Here is a tiny trained network, its code and every weight. The questions are about switching its units off for an input and a target symbol, where a switched-off unit gives its printed mean instead of its output.

import numpy as np


def w(rows, s, z=0):
    codes = np.array(rows[::2]) - 128.0
    scale = np.full(codes.shape[1], s)
    scale[-1] = z or s
    return codes * scale


def norm(h):
    return h / np.sqrt((h * h).mean(-1, keepdims=True) + 1e-5)


def f(y):
    return np.maximum(y, 0)


def softmax(a):
    e = np.exp(a - a.max(-1, keepdims=True))
    return e / e.sum(-1, keepdims=True)


def log_softmax(a):
    a = a - a.max(-1, keepdims=True)
    return a - np.log(np.exp(a).sum(-1, keepdims=True))


def net(x, mask):
    ids = ['ΘΞβγεζημπ'.index(c) for c in x.split()]
    T = len(ids)
    res = E[ids] + P[:T]
    u = 0
    for l in range(2):
        r = norm(res)
        for j in range(2):
            rows = slice(2 * j, 2 * j + 2)
            q, k, v = (r @ M[l][rows].T for M in (Q, K, V))
            z = softmax(np.where(np.tri(T) > 0, q @ k.T / 2**0.5, -1e9)) @ v
            o = O[l][rows]
            res = res + np.where(mask[u + j], z, o[:, -1]) @ o[:, :-1]
        u += 2
        y = f(norm(res) @ A[l][:, :-1].T + A[l][:, -1])
        res = res + np.where(mask[u : u + 4], y, B[l][:, -1]) @ B[l][:, :-1]
        u += 4
    return log_softmax(norm(res)[-1] @ U[:, :-1].T + U[:, -1])


Q, K, V, O, A, B = {}, {}, {}, {}, {}, {}
E = w([
[84,145,196,185,49,34,215,48],'Θ',
[123,139,100,122,88,184,49,92],'Ξ',
[206,199,96,196,51,151,150,182],'β',
[34,168,101,42,30,165,154,115],'γ',
[48,187,156,58,38,21,96,148],'ε',
[95,181,135,114,183,178,160,139],'ζ',
[222,101,94,7,115,100,176,64],'η',
[90,66,82,112,111,116,209,213],'μ',
[78,82,19,147,94,124,122,85],'π',
],0.012)
P = w([
[166,45,253,142,224,141,24,152],'0',
[68,132,112,143,97,168,244,112],'1',
[72,148,86,134,95,149,217,110],'2',
[92,177,92,131,72,142,212,123],'3',
[93,181,97,128,81,123,216,129],'4',
[102,211,89,131,77,95,204,120],'5',
[116,216,95,122,86,89,202,110],'6',
[129,216,83,113,67,58,194,121],'7',
[126,231,89,113,84,48,190,108],'8',
[143,252,92,134,61,64,202,110],'9',
],0.0043)
Q[0] = w([
[126,176,39,71,37,76,168,148],'L0H0',
[130,212,90,95,68,129,158,97],'L0H0',
[46,164,2,40,96,167,176,90],'L0H1',
[91,54,154,159,149,222,92,163],'L0H1',
],0.0098)
K[0] = w([
[97,32,255,92,102,171,71,178],'L0H0',
[118,21,235,148,215,155,4,147],'L0H0',
[225,208,136,137,84,27,140,83],'L0H1',
[69,163,57,126,129,209,201,84],'L0H1',
],0.0074)
V[0] = w([
[126,183,191,91,91,168,217,147],'L0H0',
[80,126,78,95,51,185,126,78],'L0H0',
[123,98,254,194,123,94,177,63],'L0H1',
[187,157,136,203,71,140,100,182],'L0H1',
],0.0062)
O[0] = w([
[137,171,233,125,143,169,135,62,136],'L0H0',
[113,83,167,174,67,130,174,103,255],'L0H0',
[160,171,174,163,109,1,71,178,117],'L0H1',
[151,74,178,122,64,176,24,171,148],'L0H1',
],0.0064,0.0049)
A[0] = w([
[72,150,163,53,146,91,170,88,118],'L0N0',
[204,1,189,107,108,92,137,68,3],'L0N1',
[196,118,148,153,192,153,102,146,35],'L0N2',
[171,146,134,141,81,202,164,166,147],'L0N3',
],0.0064,0.0039)
B[0] = w([
[121,248,156,150,84,76,134,160,252],'L0N0',
[238,215,84,39,103,98,198,4,142],'L0N1',
[159,208,66,233,162,203,114,205,131],'L0N2',
[129,155,115,123,187,253,72,83,240],'L0N3',
],0.005,0.004)
Q[1] = w([
[94,193,41,164,69,149,193,97],'L1H0',
[2,179,71,142,165,136,149,154],'L1H0',
[161,214,59,62,31,69,113,164],'L1H1',
[164,116,203,188,184,107,118,110],'L1H1',
],0.0079)
K[1] = w([
[157,99,177,78,148,51,59,122],'L1H0',
[194,130,134,74,195,15,135,119],'L1H0',
[200,55,214,53,231,111,2,165],'L1H1',
[60,122,141,115,80,170,114,82],'L1H1',
],0.0083)
V[1] = w([
[213,133,154,2,41,44,86,102],'L1H0',
[17,139,187,85,119,103,105,179],'L1H0',
[133,57,113,96,63,82,221,191],'L1H1',
[128,53,214,138,121,83,85,36],'L1H1',
],0.0061)
O[1] = w([
[162,150,70,1,118,125,85,117,239],'L1H0',
[1,141,117,147,124,165,101,160,208],'L1H0',
[86,86,220,72,181,124,139,129,247],'L1H1',
[97,103,105,127,26,47,159,49,7],'L1H1',
],0.0071,0.0019)
A[1] = w([
[144,205,125,35,121,110,85,112,114],'L1N0',
[170,106,67,155,1,97,143,121,3],'L1N1',
[108,90,115,207,224,174,158,56,65],'L1N2',
[166,125,127,54,61,142,132,242,150],'L1N3',
],0.007,0.0042)
B[1] = w([
[116,96,164,120,204,148,115,152,240],'L1N0',
[83,115,151,162,254,148,67,29,173],'L1N1',
[191,75,55,153,152,82,117,180,174],'L1N2',
[176,107,118,167,79,107,123,168,254],'L1N3',
],0.0096,0.0047)
U = w([
[141,153,171,168,115,14,76,143,170],'Θ',
[107,72,20,174,157,124,75,65,100],'Ξ',
[208,87,148,142,76,204,29,130,207],'β',
[95,150,170,174,67,147,210,52,154],'γ',
[39,199,76,52,49,158,108,162,4],'ε',
[210,243,83,228,142,158,140,164,60],'ζ',
[241,137,96,33,144,109,173,79,149],'η',
[112,126,196,146,254,171,148,194,94],'μ',
[152,38,80,156,95,89,197,209,151],'π',
],0.0058,0.0027)

Each question gives the input, a string of symbols that net reads in full, and the target symbol t.
The units are the heads (2 rows each of Q, K, V and O) and the neurons (one row each of A and B). Each row of codes is followed by its name. A weight is (code - 128) times the scale printed after its matrix; where a second scale follows, it is the last column's (O, A, B and U).
mask holds one flag per unit, layer by layer, with each layer's heads first. A switched-off unit (its flag False) gives its mean, the last column of its rows in O or B, instead of its output. The means were averaged over made-up inputs and are rounded, as every weight is.
A unit's drop is (log p(t) with every unit on - log p(t) with that unit switched off) / (log p(t) with every unit on - log p(t) with every unit switched off).
The circuit of an input: a set's keep is (log p(t) with only the set's units on - log p(t) with every unit switched off) / (log p(t) with every unit on - log p(t) with every unit switched off). Starting from all 12 units, units are removed one at a time, each time the one whose removal leaves the highest keep (on an exact tie, the one counted first), for as long as the keep stays at least 0.8.
circuit, biggest first: the units of the circuit, biggest drop first
most important unit: the unit with the biggest drop
k most important neurons: the k neurons with the biggest drops, biggest first
k most important neurons of layer l: the k neurons of layer l with the biggest drops, biggest first
heads that matter: for each layer, one digit per head in row order, 1 if its drop is at least 0.15 and else 0, layers parted by /
drop of u: that unit's drop, to one decimal
input π γ Ξ Θ π Ξ, target Θ: most important neuron => (L0N3)
input π Ξ γ γ γ ζ η Ξ, target η: circuit, biggest first => (L1H0 L0H1)
input η ε μ γ γ γ γ Ξ, target η: heads that matter => 01 / 10
input ε γ γ μ, target ε: heads that matter => 00 / 10
input γ γ Ξ Ξ γ π γ Θ γ μ, target Θ: heads that matter => 11 / 00
input η ζ γ γ Θ, target η: heads that matter => 00 / 10
input β γ Ξ π ζ π π μ μ, target β: heads that matter => 01 / 00
input Θ π η γ π γ Ξ π γ μ, target Θ: heads that matter => 01 / 01
input ζ γ μ γ γ π γ γ μ, target ζ: heads that matter => 10 / 01
input γ γ γ π ζ, target γ: heads that matter => 10 / 00
input γ γ π γ γ γ γ γ μ μ, target γ: heads that matter => 10 / 00
input π γ π, target π: circuit, biggest first => (L1H0 L0H0)
input γ β π π γ Ξ η γ μ, target η: 2 most important neurons => (L0N1 L0N3)
input ζ γ γ ε γ γ γ ζ μ, target ζ: most important unit => L1H1
input γ π Θ π γ μ γ γ μ β, target γ: heads that matter => 10 / 01
input π γ γ γ β η γ Ξ ζ, target η: drop of L1H0 => 0.9
input β Θ Θ ζ π μ ζ γ β, target β: drop of L0N0 => 0.1
input η γ γ μ γ μ γ ζ, target η: drop of L1H0 => 0.7
input π μ γ π, target π: 2 most important neurons of layer 1 => (L1N2 L1N1)
input μ η γ γ μ γ π γ η γ, target η: most important unit => L1H0
